Below is a small trained network, with its code and all its weights. Each question gives an input and a class and asks what happens when units are switched off, that is, made to give their printed mean instead of their output.

import numpy as np


def w(rows, s, z=0):
    codes = np.array(rows[::2]) - 128.0
    scale = np.full(codes.shape[1], s)
    scale[-1] = z or s
    return codes * scale


def f(y):
    return np.maximum(y, 0)


def log_softmax(a):
    a = a - a.max(-1, keepdims=True)
    return a - np.log(np.exp(a).sum(-1, keepdims=True))


def net(x, mask):
    res = np.array(x, float).reshape(1, 8) / 4 @ E
    y = f(res @ A[0][:, :-1].T + A[0][:, -1])
    res = res + np.where(mask, y, B[0][:, -1]) @ B[0][:, :-1]
    return log_softmax(res[-1] @ U[:, :-1].T + U[:, -1])


A, B = {}, {}
E = w([
[134,129,127,128,131,125,123,126],'x0',
[127,185,172,122,126,98,152,84],'x1',
[123,120,136,113,136,136,130,133],'x2',
[118,120,134,119,138,139,131,133],'x3',
[135,127,134,133,127,125,127,126],'x4',
[47,106,142,145,210,92,78,118],'x5',
[128,97,94,108,142,65,176,129],'x6',
[148,176,118,121,250,114,78,191],'x7',
],0.011)
A[0] = w([
[95,164,165,148,100,226,3,81,17],'N1',
[42,98,137,155,163,104,64,65,75],'N2',
[93,49,150,154,63,132,137,48,49],'N3',
[93,218,189,91,151,123,164,28,84],'N4',
[121,28,37,151,131,206,64,119,53],'N5',
[94,82,93,68,143,33,174,127,1],'N6',
],0.012,0.0054)
B[0] = w([
[169,51,102,199,198,77,250,122,210],'N1',
[190,200,132,63,44,196,163,160,229],'N2',
[144,199,138,109,244,134,110,172,255],'N3',
[97,76,127,129,66,77,17,137,216],'N4',
[122,120,148,128,59,45,27,130,217],'N5',
[175,60,141,230,162,131,192,117,199],'N6',
],0.012,0.0097)
U = w([
[159,88,135,167,166,114,177,109,67],'0',
[104,170,140,131,144,119,141,161,254],'1',
[131,209,130,103,249,128,75,143,63],'2',
[98,130,139,131,95,71,77,137,22],'3',
[210,172,151,68,74,185,169,123,57],'4',
[92,155,125,126,142,138,145,137,233],'5',
[106,153,134,128,151,128,139,131,197],'6',
],0.011,0.0082)

Each question gives the input, the list of numbers given to net, and the class t.
The units are the neurons (one row each of A and B). Each row of codes is followed by its name. A weight is (code - 128) times the scale printed after its matrix; where a second scale follows, it is the last column's (A, B and U).
mask holds one flag per neuron, in row order. A switched-off neuron (its flag False) gives its mean, the last column of its row in B, instead of its output. The means were averaged over made-up inputs and are rounded, as every weight is.
A unit's drop is (log p(t) with every unit on - log p(t) with that unit switched off) / (log p(t) with every unit on - log p(t) with every unit switched off).
The circuit of an input: a set's keep is (log p(t) with only the set's units on - log p(t) with every unit switched off) / (log p(t) with every unit on - log p(t) with every unit switched off). Starting from all 6 units, units are removed one at a time, each time the one whose removal leaves the highest keep (on an exact tie, the one counted first), for as long as the keep stays at least 0.8.
circuit, biggest first: the units of the circuit, biggest drop first
most important unit: the unit with the biggest drop
top k neurons: the k neurons with the biggest drops, biggest first
drop of u: that unit's drop, to one decimal
input [2,6,-1,-8,3,7,-8,-2], class 0: most important unit : N1
input [5,-8,2,3,7,8,4,-2], class 3: top 2 neurons : N5; N1
input [2,4,3,0,-6,6,5,-3], class 4: top 2 neurons : N2; N1
input [0,8,6,8,5,-6,7,6], class 3: circuit, biggest first : N4; N3
input [-7,7,-3,-1,-2,-3,6,6], class 3: top 3 neurons : N3; N4; N1
input [3,-7,-8,-1,7,-8,-1,-3], class 1: top 4 neurons : N2; N4; N5; N3
input [-8,8,-5,6,-8,-8,5,-6], class 3: top 3 neurons : N4; N2; N1
input [-3,7,4,5,-6,7,-8,-6], class 0: top 2 neurons : N1; N5
input [4,-7,2,7,-1,5,4,4], class 3: top 3 neurons : N5; N3; N1
input [-3,-8,0,7,-6,-8,-1,5], class 3: circuit, biggest first : N5; N3
input [0,-3,-7,-5,7,-4,0,-6], class 1: top 2 neurons : N2; N3
input [-6,-7,0,-4,-4,-8,8,-5], class 0: top 2 neurons : N2; N6
input [0,7,-3,6,0,-4,8,8], class 0: top 2 neurons : N3; N6
input [-8,-8,6,0,-4,-5,6,1], class 3: top 4 neurons : N5; N1; N2; N3
input [6,8,-6,-3,3,1,-6,1], class 3: circuit, biggest first : N4
input [8,-7,-5,-7,-8,-7,-3,-8], class 2: top 2 neurons : N3; N2
input [-7,-7,2,2,-4,-5,4,-6], class 3: top 3 neurons : N5; N2; N1
input [3,-3,-4,-6,-6,6,5,-8], class 2: top 2 neurons : N3; N1
input [3,4,-3,-5,-5,4,-6,3], class 0: top 3 neurons : N1; N3; N5
input [3,3,-1,-6,-6,4,6,-1], class 0: circuit, biggest first : N6
input [-8,8,-4,0,-8,0,4,6], class 3: drop of N4 : 0.6
input [2,2,-4,0,-3,6,-7,-1], class 0: drop of N6 : -0.1
input [-4,5,0,3,-2,-8,8,8], class 0: drop of N3 : 1.1
input [0,6,6,7,8,-6,-7,6], class 0: drop of N2 : 0.2
